Below is a small trained network, with its code and all its weights. Each question gives an input and a class and asks what happens when units are switched off, that is, made to give their printed mean instead of their output.

import numpy as np


def w(rows, s, z=0):
    codes = np.array(rows[::2]) - 128.0
    scale = np.full(codes.shape[1], s)
    scale[-1] = z or s
    return codes * scale


def f(y):
    return np.maximum(y, 0)


def log_softmax(a):
    a = a - a.max(-1, keepdims=True)
    return a - np.log(np.exp(a).sum(-1, keepdims=True))


def net(x, mask):
    res = np.array(x, float).reshape(1, 6) / 4 @ E
    y = f(res @ A[0][:, :-1].T + A[0][:, -1])
    res = res + np.where(mask, y, B[0][:, -1]) @ B[0][:, :-1]
    return log_softmax(res[-1] @ U[:, :-1].T + U[:, -1])


A, B = {}, {}
E = w([
[113,121,112,110,169,102,103,189,115,169],'x0',
[130,135,187,115,105,49,144,122,80,143],'x1',
[76,114,119,172,131,123,122,133,147,98],'x2',
[168,9,161,162,96,184,167,175,141,158],'x3',
[176,136,86,172,237,72,116,44,108,221],'x4',
[90,157,71,177,141,152,107,175,169,153],'x5',
],0.011)
A[0] = w([
[91,139,7,152,118,187,120,156,69,95,26],'neuron 0',
[78,233,160,131,197,99,150,137,158,96,186],'neuron 1',
[144,227,3,59,142,80,50,104,54,3,78],'neuron 2',
[49,209,185,11,37,216,101,207,112,97,51],'neuron 3',
[165,135,42,106,125,79,124,32,135,178,104],'neuron 4',
[45,252,113,56,152,77,100,55,132,80,181],'neuron 5',
[118,116,89,144,206,127,85,28,39,199,68],'neuron 6',
[158,142,163,53,160,213,82,168,94,44,5],'neuron 7',
[154,131,121,37,65,116,116,127,126,13,79],'neuron 8',
],0.0053,0.002)
B[0] = w([
[162,153,98,132,145,116,56,156,150,190,162],'neuron 0',
[211,146,93,131,108,139,82,158,77,84,192],'neuron 1',
[198,85,139,131,50,225,224,179,61,180,227],'neuron 2',
[68,194,212,95,181,13,45,90,149,146,255],'neuron 3',
[104,100,160,141,174,52,75,100,251,104,197],'neuron 4',
[156,78,47,133,50,157,129,115,130,151,245],'neuron 5',
[129,104,140,169,254,123,97,122,173,180,221],'neuron 6',
[116,104,154,132,156,89,57,189,105,128,175],'neuron 7',
[114,129,168,157,153,69,154,75,129,181,206],'neuron 8',
],0.0082,0.0093)
U = w([
[105,201,189,92,254,129,54,29,113,120,3],'0',
[182,81,164,127,115,218,150,121,17,181,253],'1',
],0.0078,0.0014)

Each question gives the input, the list of numbers given to net, and the class t.
The units are the neurons (one row each of A and B). Each row of codes is followed by its name. A weight is (code - 128) times the scale printed after its matrix; where a second scale follows, it is the last column's (A, B and U).
mask holds one flag per neuron, in row order. A switched-off neuron (its flag False) gives its mean, the last column of its row in B, instead of its output. The means were averaged over made-up inputs and are rounded, as every weight is.
A unit's drop is (log p(t) with every unit on - log p(t) with that unit switched off) / (log p(t) with every unit on - log p(t) with every unit switched off).
The circuit of an input: a set's keep is (log p(t) with only the set's units on - log p(t) with every unit switched off) / (log p(t) with every unit on - log p(t) with every unit switched off). Starting from all 9 units, units are removed one at a time, each time the one whose removal leaves the highest keep (on an exact tie, the one counted first), for as long as the keep stays at least 0.8.
units of the circuit, in order: the units of the circuit, biggest drop first
most important unit: the unit with the biggest drop
k most important neurons: the k neurons with the biggest drops, biggest first
drop when u is switched off: that unit's drop, to one decimal
input [-2,-3,2,3,-3,-4], class 0: 2 most important neurons => [neuron 2; neuron 5]
input [2,-5,1,-6,-1,-2], class 1: units of the circuit, in order => [neuron 2]
input [7,2,-5,1,-4,4], class 0: 2 most important neurons => [neuron 2; neuron 3]
input [1,-3,8,7,7,-2], class 0: 2 most important neurons => [neuron 2; neuron 5]
input [-1,6,-4,6,-8,3], class 0: 2 most important neurons => [neuron 3; neuron 2]
input [7,0,-2,6,6,-1], class 0: 3 most important neurons => [neuron 2; neuron 5; neuron 6]
input [0,-6,-6,-4,-3,-1], class 1: 4 most important neurons => [neuron 2; neuron 4; neuron 6; neuron 5]
input [-4,-4,2,-6,-4,5], class 1: 2 most important neurons => [neuron 2; neuron 5]
input [-3,-6,6,-1,0,3], class 1: 3 most important neurons => [neuron 3; neuron 4; neuron 6]
input [5,1,-2,3,-6,4], class 0: 2 most important neurons => [neuron 3; neuron 2]
input [-7,2,7,-7,6,-8], class 1: 3 most important neurons => [neuron 2; neuron 5; neuron 3]
input [-7,1,-6,-7,3,5], class 1: drop when neuron 2 is switched off => 0.4
input [4,8,-4,-2,-1,-8], class 1: drop when neuron 3 is switched off => 0.6
input [1,-8,-8,-6,-3,4], class 1: most important unit => neuron 2
input [1,4,-3,3,-4,-1], class 0: drop when neuron 5 is switched off => 0.2
